In the rows, 128 means zero.
Known rows:
plustik: [114 116 124 143 138 149 134 147 115 119 151 157 118 107 141 118 142 143
 118 101 117 128 108 116 134 152 113  98 155 169 151 117 139 113 136 153
 134 145]
viflakur: [156 111 137 123 112 117 123 118 118 154 146 133 143 230 121 144 131 131
 110 246 116 125 116 118 134 107 116 147 125 118 120 194 123 118 125 120
 159 147]
pleril: [116 118 122 134 146 160 125 166 118 123 113 120 127 122 158 126 121 147
 115 105 117 142 134 146 135 123 117 102 154 119 119 139 127 121 135 121
 114 121]
brosu: [134 117 124 125 119 118 116 121 118 128 131 152 144 122 123 121 117 119
 147 133 156 125 148 120 117 111 129 148 124 123 144 134 128 120 134 136
 118 139]
brivan: [182 186 133 122 170 118 138 137 115 113 102 148 118 120 116 123 116 117
 164 105 124 123 113 121 133 120 129 248 124 149 124 116 126 150 137 125
 138 121]
paklon: [152 167 122 124 146 119 134 129 151 113 106 119 122 126 116 120 119 116
 142 137 132 122 107 136 120 109 132 173 124 119 119 122 126 163 126 121
 116 124]
stebres: [113 113 124 126 118 116 146 116 128 127 154 115 122 109 122 129 144 133
 118 157 169 125 159 118 117 123 143 113 122 128 141 119 140 138 127 126
 121 122]
rudis: [119 115 128 126 120 121 118 125 146 127 136 120 132 124 120 121 120 118
 137 151 143 122 122 131 119 110 126 103 123 115 124 143 127 126 128 122
 116 125]
kepok: [129 110 122 133 143 129 121 143 115 117 118 132 125 113 178 129 118 149
 112 103 117 127 129 147 129 117 116  97 130 123 119 114 123 130 127 123
 119 120]
klesaklu: [118 118 121 134 160 129 118 115 130 124 133 129 118 121 121 123 120 117
 117 105 132 122 156 123 118 113 146 140 123 166 158 119 142 122 135 148
 129 132]
tivu: [131 136 124 124 121 163 120 120 114 116 106 121 167 116 121 153 137 132
 117 104 126 133 168 125 118 147 157 165 123 117 122 130 144 128 126 125
 112 121]
meplo: [120 139 123 123 115 148 118 114 119 129 122 115 123 115 116 142 155 116
 117 105 114 144 128 116 120 163 154 143 120 135 134 115 124 121 123 132
 118 131]
ledruk: [118 145 126 124 121 135 117 121 119 148 124 130 137 124 127 124 137 130
 144 103 119 142 131 120 124 183 131 114 125 154 132 117 121 117 141 160
 131 149]
zama: [129 115 124 124 122 120 117 119 121 129 134 151 148 124 119 122 122 123
 149 135 154 123 155 120 118 108 129 138 124 122 147 136 130 121 134 137
 116 140]
noplomar: [123 141 122 126 127 148 116 135 117 128 103 142 176 126 134 123 121 158
 166 101 146 134 170 152 119 161 139 130 136 118 124 160 126 120 161 155
 111 132]
doklam: [117 114 123 139 139 133 120 117 178 118 139 117 120 121 119 125 117 116
 118 129 142 122 123 140 120 110 145 104 123 123 126 130 150 148 122 123
 120 129]
tripla: [134 132 123 122 120 160 125 116 118 113 115 118 173 117 122 147 137 135
 127 129 145 127 161 128 118 142 155 168 119 119 125 150 154 133 126 120
 115 124]

Facts:
bapla χ a; brafuskem χ a; braki χ b
branis χ a; brimeke χ c; brivan χ b
brosu χ b; brutraklur χ a; daru χ c
devenuk χ b; difarum χ a; doklam χ a
dradum χ b; dredri χ a; driroska χ a
dritra χ b; drukin χ a; fafel χ a
fegre χ c; filur χ b; flimuzes χ a
foler χ c; foten χ a; fuskir χ a
gebovan χ b; geflo χ c; gidon χ b
giflal χ a; gikom χ a; gise χ c
gistir χ b; gofur χ b; gogrim χ a
graflin χ a; grobu χ a; guga χ a
guklaros χ a; guvi χ c; kabu χ a
kepok χ a; klaskek χ a; klesaklu χ b
klesus χ a; kloloda χ a; koskon χ c
kosos χ c; ledruk χ b; levon χ b
libok χ a; loskigam χ b; losko χ c
medar χ a; megu χ c; meplo χ c
mubros χ c; naro χ a; nebres χ a
nivir χ a; noklol χ b; nonodrek χ c
noplomar χ b; paklon χ a; pedrar χ a
planan χ c; pleril χ a; plipul χ a
ploklusti χ a; plustik χ b; pova χ b
puda χ b; pustam χ b; radigru χ b
rastin χ b; ribes χ a; riburun χ b
rudis χ a; sefe χ a; skefli χ b
skidoflu χ a; skidroflun χ a; skosas χ a
skugral χ b; staplan χ a; stebres χ c
stogrur χ b; stovuk χ a; stuskas χ a
sudrun χ a; sustun χ a; tastus χ a
tikir χ c; tivu χ c; traskon χ a
tripla χ c; trode χ c; tukin χ a
vemo χ a; viflakur χ a; vigos χ a
vipludu χ a; viruk χ a; vivin χ a
vofor χ a; zama χ b; zikal χ a
ziroden χ a; zode χ a; zogagros χ a
zokler χ a; zosa χ a; bapla κ kosos
bapla κ viflakur; brafuskem κ medar; brafuskem κ vofor
brafuskem κ kabu; braki κ losko; branis κ pova
brivan κ medar; brosu κ brivan; brosu κ fuskir
brutraklur κ losko; daru κ klaskek; difarum κ devenuk
difarum κ fegre; dradum κ viflakur; dredri κ devenuk
dredri κ tukin; driroska κ ribes; driroska κ fegre
fafel κ pova; fafel κ losko; fafel κ giflal
foler κ medar; foler κ sustun; foten κ driroska
fuskir κ ploklusti; gidon κ losko; giflal κ medar
giflal κ ribes; giflal κ fegre; gise κ doklam
gise κ pova; gise κ ribes; gistir κ koskon
gistir κ gidon; gogrim κ vigos; graflin κ skosas
graflin κ sustun; grobu κ skosas; guklaros κ losko
kepok κ zosa; kepok κ daru; klaskek κ medar
klesus κ ribes; kosos κ medar; kosos κ losko
kosos κ klesus; ledruk κ zokler; ledruk κ naro
levon κ dredri; levon κ stogrur; libok κ dredri
losko κ medar; megu κ guklaros; megu κ brutraklur
meplo κ mubros; naro κ losko; naro κ viflakur
nebres κ medar; nivir κ medar; nivir κ branis
noklol κ medar; nonodrek κ medar; noplomar κ devenuk
paklon κ medar; paklon κ fegre; pedrar κ branis
planan κ braki; pleril κ zosa; plipul κ viflakur
ploklusti κ medar; pova κ losko; puda κ losko
pustam κ klesus; radigru κ vemo; riburun κ stogrur
rudis κ mubros; rudis κ vofor; sefe κ medar
sefe κ plustik; skefli κ viflakur; skidoflu κ naro
skidoflu κ dradum; skidroflun κ medar; skosas κ medar
skosas κ nebres; skugral κ devenuk; staplan κ gogrim
stogrur κ plipul; stovuk κ dredri; stuskas κ meplo
stuskas κ viflakur; sudrun κ noplomar; sudrun κ plustik
tastus κ losko; tastus κ viflakur; tikir κ gise
tikir κ dritra; tivu κ devenuk; traskon κ medar
tripla κ zosa; tripla κ devenuk; vemo κ ribes
viflakur κ losko; vigos κ medar; vigos κ ribes
viruk κ tukin; vivin κ naro; vofor κ brivan
vofor κ medar; zama κ skidoflu; zikal κ kabu
ziroden κ viflakur; zode κ viruk; zode κ tukin
zode κ dradum; zogagros κ traskon; zosa κ naro
zosa κ devenuk; bapla ξ d; brafuskem ξ d
braki ξ g; branis ξ g; brimeke ξ i
brivan ξ d; brosu ξ e; brutraklur ξ d
daru ξ f; devenuk ξ d; difarum ξ d
doklam ξ e; dradum ξ f; dredri ξ g
driroska ξ g; dritra ξ e; drukin ξ e
fafel ξ d; fegre ξ d; filur ξ f
flimuzes ξ h; foler ξ d; foten ξ e
fuskir ξ e; gebovan ξ h; geflo ξ f
gidon ξ d; giflal ξ g; gikom ξ f
gise ξ d; gistir ξ f; gofur ξ g
gogrim ξ d; graflin ξ e; grobu ξ g
guga ξ i; guklaros ξ i; guvi ξ g
kabu ξ f; kepok ξ i; klaskek ξ g
klesaklu ξ d; klesus ξ f; kloloda ξ g
koskon ξ d; kosos ξ d; ledruk ξ f
levon ξ i; libok ξ d; loskigam ξ e
losko ξ e; medar ξ f; megu ξ d
meplo ξ f; mubros ξ d; naro ξ d
nebres ξ d; nivir ξ d; noklol ξ e
nonodrek ξ d; noplomar ξ d; paklon ξ e
pedrar ξ f; planan ξ d; pleril ξ i
plipul ξ d; ploklusti ξ i; plustik ξ h
pova ξ e; puda ξ d; pustam ξ f
radigru ξ e; rastin ξ i; ribes ξ h
riburun ξ h; rudis ξ e; sefe ξ d
skefli ξ g; skidoflu ξ d; skidroflun ξ e
skosas ξ e; skugral ξ h; staplan ξ d
stebres ξ e; stogrur ξ d; stovuk ξ e
stuskas ξ e; sudrun ξ d; sustun ξ f
tastus ξ g; tikir ξ d; tivu ξ d
traskon ξ d; tripla ξ e; trode ξ d
tukin ξ d; vemo ξ e; viflakur ξ e
vigos ξ d; vipludu ξ d; viruk ξ e
vivin ξ d; vofor ξ d; zama ξ e
zikal ξ i; ziroden ξ f; zode ξ d
zogagros ξ d; zokler ξ d; zosa ξ d

Rows:
No name comes twice in this set of rows, the named rows included.
[123 110 137 124 119 115 131 116 113 161 152 152 116 165 132 131 148 138
 111 172 116 125 115 117 150 150 113 126 122 197 133 118 123 118 125 135
 223 155] -> braki
[116 113 127 146 122 128 123 132 112 117 147 176 119 111 133 119 132 126
 118  97 119 125 111 119 123 119 110 100 138 134 153 118 148 118 128 147
 119 143] -> gebovan
[117 113 127 148 145 119 116 160 116 137 134 157 118 115 127 120 120 119
 117  99 118 129 162 117 119 108 114 115 129 121 158 119 130 122 135 147
 126 122] -> rastin
[116 127 124 127 140 143 120 135 126 134 119 131 150 114 127 124 122 144
 146 104 149 131 173 146 118 149 139 109 132 127 137 147 127 118 157 158
 112 130] -> devenuk
[138 114 124 126 122 137 144 125 125 149 128 119 143 211 131 158 140 153
 114 195 117 131 123 141 147 111 121 129 136 120 119 192 122 117 137 119
 148 135] -> naro
[171 170 144 124 128 114 128 140 121 116 107 158 130 113 113 122 117 117
 201 129 152 119 119 120 121 109 114 218 133 123 124 118 126 134 133 122
 131 123] -> noklol
[126 113 126 132 117 134 117 132 109 117 137 188 131 115 137 119 127 136
 115 100 116 127 106 118 129 125 112 122 146 117 139 116 143 120 127 140
 119 146] -> riburun

Now the same objects, written a new way:
Known rows:
mubros: [127 155 117  87 145 125 114 138 131 130 118 123 127 126 110 119 101 134
 120 111 100 113 119 124 133 124 127 152 132 141 129 122 116 122 136]
megu: [133 132 131 137  95 117 118 131 119 125 132 141 139 140 116 128 133 138
 141 133 127 116 128 129 127 111 135 138 117 129 129 121 121 152 137]
vigos: [135 143 117 116 110 112 138 102 117 119 157 127 149 167 132 122 133 128
 112 130 139 131 135 131 132 113 129 117 121 128 140 127 130 160 139]
vofor: [123 166 104  71 149 127 137  98 130 133 149 115 128 139 124 117  99 112
 102 105 121 120 131 125 127 134 121 143 139 143 143 131 137 139 136]
koskon: [130 131 132 125  99 116 119 133 120 128 135 139 144 142 114 128 130 139
 138 131 132 116 127 129 129 110 136 132 117 130 128 121 119 150 137]
naro: [120 146 137 146 124 149 118 134 135 121 143 135 123  92 130 122  95  95
 134 124  82 130 118 124 130 132 117 173 152 128 138 133 115 146 131]
devenuk: [127 142 119  91 149 132 115 116 120 142 110 121 121  99  91 125 117 137
 120  82 148 110 124 126 122 138 137 159 146 134 124 122 136 127 129]
nonodrek: [121 172  93  58 147 116 135  97 134 143 146 118 124 144 128 116  99 117
 116 107 108 110 136 121 118 131 120 148 130 151 142 127 131 136 139]
drukin: [128 134 130 110 150 138 122 147 134 127 119 114 117 118 127 127 101 132
 111 126 107 132 122 129 133 138 123 127 132 132 128 130 130 109 123]
zama: [133 103 133 136 110 119 132 139 120 137 133 133 140 124 128 132 136 142
 143 131 141 137 134 132 125 120 134 115 120 113 119 126 119 130 123]
noklol: [127 141  94  72 162 116 147 105 133 151 142 109 120 129 142 122 108 121
 119 107 118 132 142 124 114 139 116 130 132 135 134 131 132 115 124]
ziroden: [106  87 157 152 112 142 140 154 146 129 147 147 145 113 137 132 137  98
 152 155 129 142 131 128 133 122 129 106 122 119 126 135 118 136 121]
daru: [124 105 136 149 114 121 131 141 135 131 120 141 128 138 134 137 155 136
 148 148 140 125 133 129 124 122 132 104 107 130 119 125 128 121 126]
meplo: [123 103 139 149 114 120 131 146 135 131 118 142 130 138 135 136 153 137
 149 151 137 126 131 129 127 120 131 103 107 128 119 125 123 119 125]
giflal: [126 150 110 114 166 121 139 114 134 121 123 114 114 145 155 125 136 121
 106 128 120 131 129 124 137 136 119 114 129 138 132 132 134 100 127]
dredri: [117 110 154 154 109 135 123 125 119 127 112 138 118 116 116 144 174 128
 137 128 186 116 133 133 126 135 147 107 120 129 118 128 153 131 123]
kepok: [126  96 146 165 108 140 134 132 132 125 117 136 128 135 127 137 159 133
 139 152 161 131 129 131 124 131 136 100 118 121 121 131 140 126 121]

Rows:
No name comes twice in this set of rows, the named rows included.
[128 161  86  57 158 114 144  85 129 146 152 114 132 137 128 115 107 117
 113  94 127 123 139 122 117 133 121 147 140 139 140 128 130 136 135] -> brivan
[133 171 102 120 132 119 123 107 129 129 138 126 113 133 140 120 106 118
 128 121  82 117 130 123 118 130 114 165 134 141 140 126 125 138 137] -> kosos
[106 112 130 104 164 137 136 150 149 140 132 132 131  90 140 124 124  94
 145 118 108 138 125 117 135 130 122 137 142 125 122 132 102 101 120] -> skefli
[104 134 139  80 144 150 127 150 147 132 154 129 147  97 114 114  78  90
 124 117  92 131 117 121 141 123 123 154 149 131 138 132 105 138 130] -> plipul
[105 102 133 105 167 143 140 154 157 147 131 133 134  87 134 122 111  98
 148 124 104 143 125 119 130 132 119 133 141 123 121 133 101 101 117] -> dradum
[117 133 139 170 144 144 126 139 141 118 130 135 108  98 159 130 130  92
 140 138  88 137 123 123 133 138 114 145 143 127 130 136 119 113 123] -> tastus

The same objects again, as new rows of numbers:
Known rows:
trode: [ 93 124  86 185 146 114 104 126 155 117 109 125 131 145 143 109  94 118
  96 120 102  81 148 135 149  65 126  84 148 163  96 119 109  90 143 159]
losko: [ 75 203  94 171 161 136 126 151 169 164 109 182 130 175 154 110 165 100
  94  90 103 122 159 156 171 112 110  87 156 155  86 123 111 102 117 211]
nivir: [132 106  98 161 142 143  96 133 155 101 112 131 139 148 138 132  93  99
 139 100 101  81 137 161 136  79 176  88 140 149  96 134 108  91 138 124]
flimuzes: [ 73 133  89 181 143 112 136 114 158 122 115 134 131 168 146 117 100 100
 100  89 149  81 154 132 141  59 110  93 140 145 126 131 127  88 134 134]
tivu: [ 71 121 102 202 141 115 119 112 157 109 109 133 141 143 178 115  97 128
 107 147 145  82 140 121 133  65 120  85 157 152 171 113 148  99 182 129]
graflin: [116 111  91 155 155 116 105 145 154 108 120 141 137 165 143 152  96 100
 143  88 103 100 132 152 133  73 161  86 135 139 113 120 123  95 118 129]
stovuk: [ 77 128  66 178 144 115 140 135 149  96 114 138 166 155 147 126 125 149
 146 122 181  83 148 114 143  64 156  85 153 146 162 125 178 111 185 154]
filur: [107 110  64 174 146 166  89 173 164 148 108 149 130 178 145 110  98 114
  95 115 106  86 159 131 139  99 109  97 159 154 138 129 200  88 119 148]
noklol: [164 110  72 163 147 136  93 217 158 103 116 146 127 145 144 139  95 112
 102 102  93 102 136 166 134 101 226  99 143 144  92 121 148  88 115 126]
vofor: [ 95 111  92 158 147 116 111 111 148 121 114 139 134 143 142 135  94  96
  99  89  99  84 136 189 152  86 124  94 137 142  92 123 107  84 115 126]
grobu: [109 110 109 162 145 120 103 114 151  97 110 128 144 148 140 111  87 108
  89  91 104  81 143 160 142  68 159  96 136 146 109 136 112  86 144 129]
koskon: [ 92 155  81 180 149 120 104 117 150 137 108 134 130 149 148 111 107  97
  93  98  91  91 164 143 162  80 114  90 147 175  93 117 118  86 128 186]
dritra: [104 135  69 155 150 125 127 209 165 126 109 184 129 148 142 109 145 107
  91  95 110  85 153 140 136  96 191 102 149 144  95 131 131  87 108 165]
dradum: [ 73 166  75 164 142 182 118 204 193 143 100 170 129 194 141 114 107 116
 113 105 137  86 178 123 134  96 108 115 155 180 102 147 191  99 114 165]
vivin: [ 75 151  85 166 175 117 118 117 161 120 106 145 160 189 143 111  98 101
 155  95 171  78 152 130 137  72 110  86 134 145 100 133 115 116 194 142]
guga: [ 74 140  91 180 161 111 127 107 151 120 109 152 136 152 138 130  94 105
 111  95 132  84 168 131 144  78 115  86 136 148 124 121 111  86 120 130]
gogrim: [119 109  73 163 148 118 102 107 157 107 131 132 134 141 141 115  96  99
  92  94 103  80 154 170 164  83 132  84 138 141  92 125 109  89 120 156]

Rows:
No name comes twice in this set of rows, the named rows included.
[ 79 166  71 159 137 161 142 111 150 167 111 182 125 147 153 130 126  95
  82  84  93  83 188 244 187 132 100 110 158 146  99 121 112  80 102 155] -> medar
[108 125  63 167 142 183  95 196 187 146 100 136 133 212 142 105  90 126
 159 127 126 105 149 123 133  84 115  98 151 162 121 134 205 124 165 151] -> ledruk
[ 70 128  84 199 142 112 159 107 157 117 112 139 173 145 157 107  90 123
  90 120 190  75 200 121 135  66 104  93 139 166 169 126 139  96 188 129] -> dredri
[116 142  74 167 156 155 116 209 171 135 113 185 131 166 143 109 145  97
  97  93 105 110 146 152 138 116 186 105 141 146  92 138 119  89 111 172] -> pova
[ 73 150  81 166 179 118 112 158 157 121 108 148 137 200 136 129 111 100
 201  93 164 109 142 126 138  80 124  91 134 144  97 126 136 136 174 147] -> stuskas
[ 92 130  68 157 152 181  88 197 174 156 103 155 132 223 143 108  93  99
 160  98 104 125 143 122 136 103 110 112 144 146 108 124 191 119 125 128] -> gistir
[ 94 117  76 194 148 111 111 155 167  99 114 133 136 159 165 123  96 154
 145 151 147  82 138 126 131  68 169  81 179 147 147 119 167 126 192 148] -> tripla

The same objects again, as new rows of numbers:
Known rows:
pustam: [ 83 155 148 124 114 156 199 131 180 133 123 113 168 128 135]
rudis: [150 121 112 132 167 122 144 111  97 184 112 141 101 125 132]
naro: [133  95 113 145 114 115  79 162 102 149 120 114 124 134 116]
gebovan: [144 139 127  96 133 148 127  85  88  63 141  86 143 125 137]
pova: [154  95 102  91 108 143 126 118 113 136  92 128 139 142 125]
klaskek: [108 133 127 136 134 109 125 126 180 203 132 127 132 144 120]
driroska: [ 78 177 171 186 118 135 159 145 210 151 134 109 139 150 130]
gise: [117 110 131 144 114 144 212 153 183 112 128 110 128 126 140]
ribes: [104 118 127 117 119 135 145 137 156  27 123 124 183 190 125]
doklam: [147 124 131 153 128 144 169 139 123  82 112 118 146 170 128]
kabu: [144 121 129 102 142 108 104 108 129 130 149 120 155 151 112]
skefli: [137 133 116 128  98 140  99 129 156 216 114  64 126 107 131]
zode: [113 157 144 185 136 125  86 159  90 116 126 144 102 102 129]
tivu: [112 162 163 143 115 129 115 140 133  49 143 207  96 108 136]
devenuk: [105 139 171  93  79 134  25 121 102  26 143 197 173 144 106]
grobu: [119 138 131 144 141 112 123 118 180 221 127 117 121 127 124]
vivin: [128 112 111 161 127 123 103 158 105 165 120 103 111 114 127]

Rows:
No name comes twice in this set of rows, the named rows included.
[ 87 161 125 123 115 133  76 129 113 116 116 132 130 106 140] -> levon
[151 123 148 107 126 144 137 102  92  89 162 102 155 110 129] -> klesaklu
[103 141 142 152 120 131 175 147 184 110 129 112 172 164 129] -> klesus
[116 136 131 140 122 164 213 123 138 107 107 133 149 138 140] -> radigru
[171 166 154 151 132 126 131 104 138 130 170  71 138 138 123] -> kloloda
[179 118 139 110 128 136 161 110 119  52 174 111 126 114 136] -> trode
[117 141 141 159 118 116  57 152 105  83 125 169 125 127 121] -> zosa
[134 130 102 166 125 115 109 148 129 183 112  81 127 117 129] -> ziroden
[104 126 126  51 117 135  65  93 112  62 120 175 154 145 129] -> plustik
[200 156 145 110 120 127 151  92 158  99 175  88 118 124 135] -> guvi
[ 84 105 108  98 143 104 120 127 145 170 123 141 137 140 129] -> ploklusti

